[129 154  99 124 108 121 159 131 130 131 132 131  99 113 129] = j_635
[102  70 137 111 121  83 152 114  96 113 117 107 142 187 122] = j_554
[148 124 129 160  90 192 163 170 157 153 164 151 129 101 151] = j_920
[129 135 124 161 165 126 131 150 132 143 133 138 124  92 131] = j_901
[129  86 172 141 155 148  89 131 130 129 128 128 171 144 130] = j_126
[105 177 106  70 179  32  71  58  92  89  71  96 104 148  91] = j_903
len: [129 135 124 161 165 126 131 150 132] : 9
len: [129  86 172 141 155 148  89 131 130 129 128 128 171 144] : 14

[129 128  60 180  79 145] = j_319
[126 134 113  62 123  86] = j_159
[129 120  61 172 113 169] = j_56
[132 120 178  70 164  98] = j_388
[136 120 172  61 159  96] = j_131
[136 120 172  57 131  93] = j_861
[128 134  76 109  98 111] = j_507
[131 121  99 212 106 169] = j_978
then: [128 134  76] : [109  98]
key -> tag
[129] -> j_468
[79] -> j_927
[180] -> j_748
[127] -> j_841
[128] -> j_139
[120] -> j_769
key j_319 2:  : j_139
then: [132 120 178] : [ 70 164]
then: [120 172  61] : [159  96]

[101 156 112 121 135 147 174 113 130 147  97  99 115  89  60 104 166 162
 143 172 112 149  87  81 120 122 119 212 159 141 125 114]  j_197
[131 113 167 115 128 129 174 120 139 146 107 193 158  95  86 116 149  97
 112 136 114 163 150 118 114 143  98 115 119  90  72 155]  j_865
[ 94 161 117 120 135 141 183 110 131 149  91  92 114  87  58 105 170 171
 146 176 116 154  87  83 122 121 127 217 121 150 127 115]  j_103
[ 86 132 133 114 120 150 155 117 131 138 106  85 122  95  95 123 167 180
 136 166 129 162  83  87 121 126 111 184 130 136 126 124]  j_810
[ 80  68 167 112  93 162 112 136 131 122 131  86 138 113 157 152 162 173
 123 136 155 182 100 107 118 143  77 112 156  92 118 153]  j_248
[130 150 160  83 138 125 173 106 147 127 111 202 173  71  86 108 130 131
  87 160  89 141 107  81 106 127 122 123  66 136  64 130]  j_707
[ 81  57 153 107  89 180  82 141 131 109 148  81 140 115 176 155 153 180
 115 135 151 169  81  94 114 141  60 108 170  85 122 143]  j_965
[ 69  49 172 101  81 174  80 140 132 105 147  67 145 116 193 166 157 197
 111 135 162 182  77  97 113 143  65  92 159  91 121 152]  j_590
[132 103  85 139 130 185 120 139 124 141 135 141 118 111  80 103 149  97
 141 139 104 126 115  90 113 136  56 123  65 136  64 122]  j_480
[143 119  85 122 137 182 119 133 130 132 140 170 134  98  79  96 133  97
 121 145  85 111 102  74 108 130  64 168 177  76 101 112]  j_21
[130 122  71 134 136 186 123 134 124 140 132 132 113 104  69  96 146 112
 142 152  94 116  95  73 113 129  67 200 195  82 122 107]  j_864
[101 156 112 121 135 147 174 113 130 147  97  99 115  89  60 104 166 162
 143 172 112 149  87  81 120 122 119 212 129 141 125 114]  j_492
tail: [172 101] : [ 81 174  80 140 132 105 147  67 145 116 193 166 157 197 111 135 162 182
  77  97 113 143  65  92 159  91 121 152]
tail: [123  66 136  64] : [130]

[102 118 121 101 145] -> j_300
[123 125 141 208 132] -> j_949
[125 141  85 123 132] -> j_374
[124 118 121 102 129] -> j_356
[ 88 153 123  80 141] -> j_639
[141 125 123  85 143] -> j_234
which: [141 125 123] : j_234
tags:
[132] -> j_263
[209] -> j_881
[85] -> j_171
[86] -> j_169
[208] -> j_434
key j_949 4:  : j_434
which: [141 125 123  85] : j_234
which: [125 123  85 143] : j_234
tail: [118 121 101] : [145]

[179 159  80 119]  j_952
[132 121 111 209]  j_239
[159 123 107 118]  j_993
[145 132  71 115]  j_626
[146  84 133 139]  j_970
[ 86 122 144 130]  j_433
[ 98 114 171  75]  j_972
[135 127 123 121]  j_217
[121  84 134 188]  j_870
[199 186  71 105]  j_3
[179 113  80 119]  j_854
[193 215  48  95]  j_601
len: [121  84 134 188] : 4
tail: [146  84 133] : [139]
tail: [ 84 134] : [188]
which: [193 215] : j_601

[ 37 138  85  38 147 114]  j_544
[ 37 138  85  38 141 105]  j_254
[ 37 138  85  66 105 141]  j_682
key -> tag
[146] -> j_184
[140] -> j_574
[141] -> j_55
[37] -> j_893
[105] -> j_172
[106] -> j_979
[147] -> j_367
[85] -> j_839
key j_544 5:  : j_367
which: [141 105] : j_254

[126 163 103 136 124 131 139 139  98 107 124  86 111 140 119 108 124 137
 110 149 147 136 152 121  89 145 143 134  97  95 137 148 114 115 141 124
 142 109 143 133 110 121] -> j_689
[125 145 121 132 129 127 131 132 115 116 127 104 123 136 125 117 124 132
 120 138 136 133 142 124 107 136 136 130 111 108 132 138 120 123 134 125
 139 116 131 131 116 124] -> j_455
[126 162 104 136 124 131 139 139  99 108 124  87 112 140 119 109 124 137
 111 149 146 136 151 121  89 145 143 134  97  96 137 148 115 116 140 124
 142 109 142 133 110 121] -> j_265
[163 141 167 133 128 128 133 133 113 115 126 100 121 137 124 116 124 133
 119 140 138 133 144 123 104 138 137 131 109 106 133 140 119 122 135 125
 140 114 133 131 115 124] -> j_335
[124 130 132 127 131 126 126 128 128 125 129 120 130 130 129 126 126 128
 126 128 127 129 133 126 122 129 130 127 124 119 129 129 124 130 130 126
 134 122 123 129 122 127] -> j_803
[126 188  80 143 120 133 148 149  75  91 119  57  97 150 112  94 121 142
  96 167 164 141 167 115  61 160 153 140  75  74 143 166 103 104 150 123
 151  96 158 136 100 117] -> j_894
[126 187  80 143 120 133 147 149  76  92 120  57  98 150 113  94 121 142
  97 166 164 141 167 115  62 160 153 140  75  75 142 166 104 105 149 123
 150  96 158 136 100 117] -> j_778
key -> tag
[127] -> j_414
[146] -> j_818
[124] -> j_738
[132] -> j_241
key j_803 21:  : j_414
which: [126 188  80 143 120 133 148 149  75  91 119  57  97 150 112  94 121 142
  96 167 164 141 167 115  61 160 153 140  75  74 143 166 103 104 150 123
 151  96 158 136 100 117] : j_894

[147 105 121 119 147 115 172 116 132 138 138 126 126 129  45 103 137 117
 208 120 107 140 129] : j_612
[ 93 125 137 127 141 107 135 157  97 121 123 128 126 117  83 117 113 158
 160 112 124 141 133] : j_621
[190 134 111 133 145 138 136 174 132 110 129 129 126 126  37 206 149 104
 111 129 179 126 138] : j_580
[147 105 121 119 147 115 172 116 132 138 138 129 122 150  45 103 137 117
 208 112 127 134 126] : j_326
[ 93 125 137 127 141 107 135 157  97 121 123 128 126 117  83 117 113 158
 160 111 124 141 133] : j_478
[117 102 127 138 145 133 112 123 137 138 107 126 120 112 183 128 124 124
 111 116 131 128 123] : j_641
len: [ 93 125 137 127 141 107 135 157  97] : 9
len: [ 93 125 137 127 141 107 135 157  97 121 123 128] : 12
tail: [158 160 111 124 141] : [133]
which: [147 105 121 119 147 115 172 116 132 138 138 129 122 150  45 103 137 117
 208 112 127 134 126] : j_326
then: [129 126 126] : [ 37 206]
len: [190 134 111 133 145 138 136 174 132 110 129 129 126 126  37 206 149 104
 111 129 179 126 138] : 23

[137  31 113 157 131  74 140 104]  j_84
[176 133  97 148  66 143 100 110]  j_460
[124  75 153 204  66 144  84 129]  j_390
[156 149 101 140 159 124 159 215]  j_479
[176 133 128 148  66 143 100 110]  j_219
tags:
[140] -> j_851
[215] -> j_399
[204] -> j_210
[141] -> j_832
[149] -> j_313
[148] -> j_752
key j_479 4:  : j_851
then: [113 157] : [131  74]
which: [176 133  97 148] : j_460
len: [137  31 113 157 131] : 5
len: [176 133 128 148  66] : 5
len: [124  75] : 2
tail: [149 101 140 159 124] : [159 215]

